Here is a tiny trained network, its code and every weight. The questions are about switching its units off for an input and a target symbol, where a switched-off unit gives its printed mean instead of its output.

import numpy as np


def w(rows, s, z=0):
    codes = np.array(rows[::2]) - 128.0
    scale = np.full(codes.shape[1], s)
    scale[-1] = z or s
    return codes * scale


def f(y):
    return np.maximum(y, 0)


def softmax(a):
    e = np.exp(a - a.max(-1, keepdims=True))
    return e / e.sum(-1, keepdims=True)


def log_softmax(a):
    a = a - a.max(-1, keepdims=True)
    return a - np.log(np.exp(a).sum(-1, keepdims=True))


def net(x, mask):
    ids = ['βγεζηλσφω'.index(c) for c in x.split()]
    T = len(ids)
    res = E[ids] + P[:T]
    u = 0
    for l in range(2):
        q, k, v = (res @ M[l].T for M in (Q, K, V))
        z = softmax(np.where(np.tri(T) > 0, q @ k.T / 2**0.5, -1e9)) @ v
        res = res + np.where(mask[u], z, O[l][:, -1]) @ O[l][:, :-1]
        u += 1
        y = f(res @ A[l][:, :-1].T + A[l][:, -1])
        res = res + np.where(mask[u : u + 16], y, B[l][:, -1]) @ B[l][:, :-1]
        u += 16
    return log_softmax(res[-1] @ U[:, :-1].T + U[:, -1])


Q, K, V, O, A, B = {}, {}, {}, {}, {}, {}
E = w([
[110,101,174],'β',
[228,152,178],'γ',
[224,47,59],'ε',
[21,150,146],'ζ',
[33,8,104],'η',
[142,245,128],'λ',
[177,78,204],'σ',
[147,58,124],'φ',
[22,87,106],'ω',
],0.012)
P = w([
[72,213,219],'0',
[41,151,218],'1',
[39,125,208],'2',
[26,112,198],'3',
[14,133,148],'4',
[11,106,172],'5',
[14,91,171],'6',
[3,98,153],'7',
],0.0024)
Q[0] = w([
[248,181,1],'L0H1',
[62,183,188],'L0H1',
],0.0077)
K[0] = w([
[6,185,225],'L0H1',
[167,1,105],'L0H1',
],0.0059)
V[0] = w([
[221,105,58],'L0H1',
[51,29,3],'L0H1',
],0.0034)
O[0] = w([
[109,116,59,3],'L0H1',
[132,3,251,115],'L0H1',
],0.0048,0.00066)
A[0] = w([
[211,106,252,233],'L0N1',
[33,98,151,178],'L0N2',
[192,182,90,117],'L0N3',
[71,111,154,149],'L0N4',
[123,116,126,106],'L0N5',
[126,186,51,16],'L0N6',
[186,167,33,192],'L0N7',
[185,219,86,194],'L0N8',
[147,209,125,96],'L0N9',
[138,16,122,162],'L0N10',
[192,104,132,168],'L0N11',
[179,73,46,165],'L0N12',
[160,143,91,254],'L0N13',
[97,178,177,118],'L0N14',
[95,86,108,134],'L0N15',
[173,107,202,187],'L0N16',
],0.011,0.0043)
B[0] = w([
[147,213,36,253],'L0N1',
[85,155,193,254],'L0N2',
[183,159,159,163],'L0N3',
[59,162,209,204],'L0N4',
[127,101,98,133],'L0N5',
[119,168,183,139],'L0N6',
[184,105,136,174],'L0N7',
[158,152,77,195],'L0N8',
[137,134,90,169],'L0N9',
[76,116,2,251],'L0N10',
[196,141,105,174],'L0N11',
[216,113,58,177],'L0N12',
[160,113,75,186],'L0N13',
[178,136,141,175],'L0N14',
[76,74,127,186],'L0N15',
[108,243,67,202],'L0N16',
],0.0057,0.0061)
Q[1] = w([
[77,106,1],'L1H1',
[90,75,87],'L1H1',
],0.0092)
K[1] = w([
[165,128,9],'L1H1',
[161,123,61],'L1H1',
],0.015)
V[1] = w([
[80,214,114],'L1H1',
[64,253,219],'L1H1',
],0.005)
O[1] = w([
[164,255,240,227],'L1H1',
[137,177,72,2],'L1H1',
],0.0067,0.0022)
A[1] = w([
[157,174,119,165],'L1N1',
[116,160,99,168],'L1N2',
[134,170,116,220],'L1N3',
[169,171,92,254],'L1N4',
[127,39,85,103],'L1N5',
[83,117,157,99],'L1N6',
[111,198,159,146],'L1N7',
[188,140,127,109],'L1N8',
[187,214,194,181],'L1N9',
[219,137,103,186],'L1N10',
[69,2,78,101],'L1N11',
[109,130,101,200],'L1N12',
[212,123,133,170],'L1N13',
[45,221,169,133],'L1N14',
[81,159,210,146],'L1N15',
[100,112,221,110],'L1N16',
],0.011,0.0055)
B[1] = w([
[164,102,141,203],'L1N1',
[145,32,165,187],'L1N2',
[131,45,131,213],'L1N3',
[114,59,114,251],'L1N4',
[180,221,179,188],'L1N5',
[68,125,46,168],'L1N6',
[226,133,165,213],'L1N7',
[176,204,63,171],'L1N8',
[145,113,161,249],'L1N9',
[111,123,45,224],'L1N10',
[111,130,214,234],'L1N11',
[72,75,152,182],'L1N12',
[108,171,72,187],'L1N13',
[159,178,143,250],'L1N14',
[98,188,156,193],'L1N15',
[140,186,2,170],'L1N16',
],0.007,0.011)
U = w([
[163,82,248,154],'β',
[109,139,4,18],'γ',
[113,48,183,84],'ε',
[138,187,139,25],'ζ',
[74,106,110,172],'η',
[171,128,132,126],'λ',
[148,89,141,254],'σ',
[92,32,87,245],'φ',
[90,170,66,133],'ω',
],0.012,0.0059)

Each question gives the input, a string of symbols that net reads in full, and the target symbol t.
The units are the heads (2 rows each of Q, K, V and O) and the neurons (one row each of A and B). Each row of codes is followed by its name. A weight is (code - 128) times the scale printed after its matrix; where a second scale follows, it is the last column's (O, A, B and U).
mask holds one flag per unit, layer by layer, with each layer's heads first. A switched-off unit (its flag False) gives its mean, the last column of its rows in O or B, instead of its output. The means were averaged over made-up inputs and are rounded, as every weight is.
A unit's drop is (log p(t) with every unit on - log p(t) with that unit switched off) / (log p(t) with every unit on - log p(t) with every unit switched off).
The circuit of an input: a set's keep is (log p(t) with only the set's units on - log p(t) with every unit switched off) / (log p(t) with every unit on - log p(t) with every unit switched off). Starting from the 12 units with the biggest drops (on a tie, the unit counted first), units are removed one at a time, each time the one whose removal leaves the highest keep (on an exact tie, the one counted first), for as long as the keep stays at least 0.8.
circuit, biggest first: the units of the circuit, biggest drop first
k most important neurons: the k neurons with the biggest drops, biggest first
top k neurons in layer l: the k neurons of layer l with the biggest drops, biggest first
drop when u is switched off: that unit's drop, to one decimal
input η λ β ζ λ λ λ ε, target γ: circuit, biggest first : L1N10, L0N12
input ε ω β ω γ ω, target η: top neuron in layer 1 : L1N16
input λ σ φ, target φ: circuit, biggest first : L1N14, L1N5, L1N7
input λ β φ ω, target ω: top 2 neurons in layer 0 : L0N2, L0N4
input λ σ φ φ, target φ: top 2 neurons in layer 1 : L1N14, L1N7
input ζ φ γ η β, target β: 2 most important neurons : L1N10, L1N13
input ζ λ λ, target λ: top 2 neurons in layer 1 : L1N7, L1N9
input β λ λ ζ ζ, target ζ: 3 most important neurons : L1N16, L1N14, L1N15
input φ η φ λ ζ β ω, target ω: 4 most important neurons : L1N16, L0N2, L0N4, L1N6
input ε φ ζ, target ζ: top 3 neurons in layer 0 : L0N10, L0N2, L0N4
input ε σ η, target ε: top 2 neurons in layer 0 : L0N10, L0N12
input φ φ λ λ η, target η: top 2 neurons in layer 1 : L1N6, L1N7
input φ φ λ η, target η: 2 most important neurons : L0N2, L1N6
input φ ε λ λ σ, target φ: top 2 neurons in layer 0 : L0N1, L0N2
input η ε β β γ β β ω, target η: drop when L1H1 is switched off : 0.3
input φ β β, target β: drop when L1N13 is switched off : 0.2
input ε λ ε ζ φ γ, target γ: drop when L0N14 is switched off : 0.0
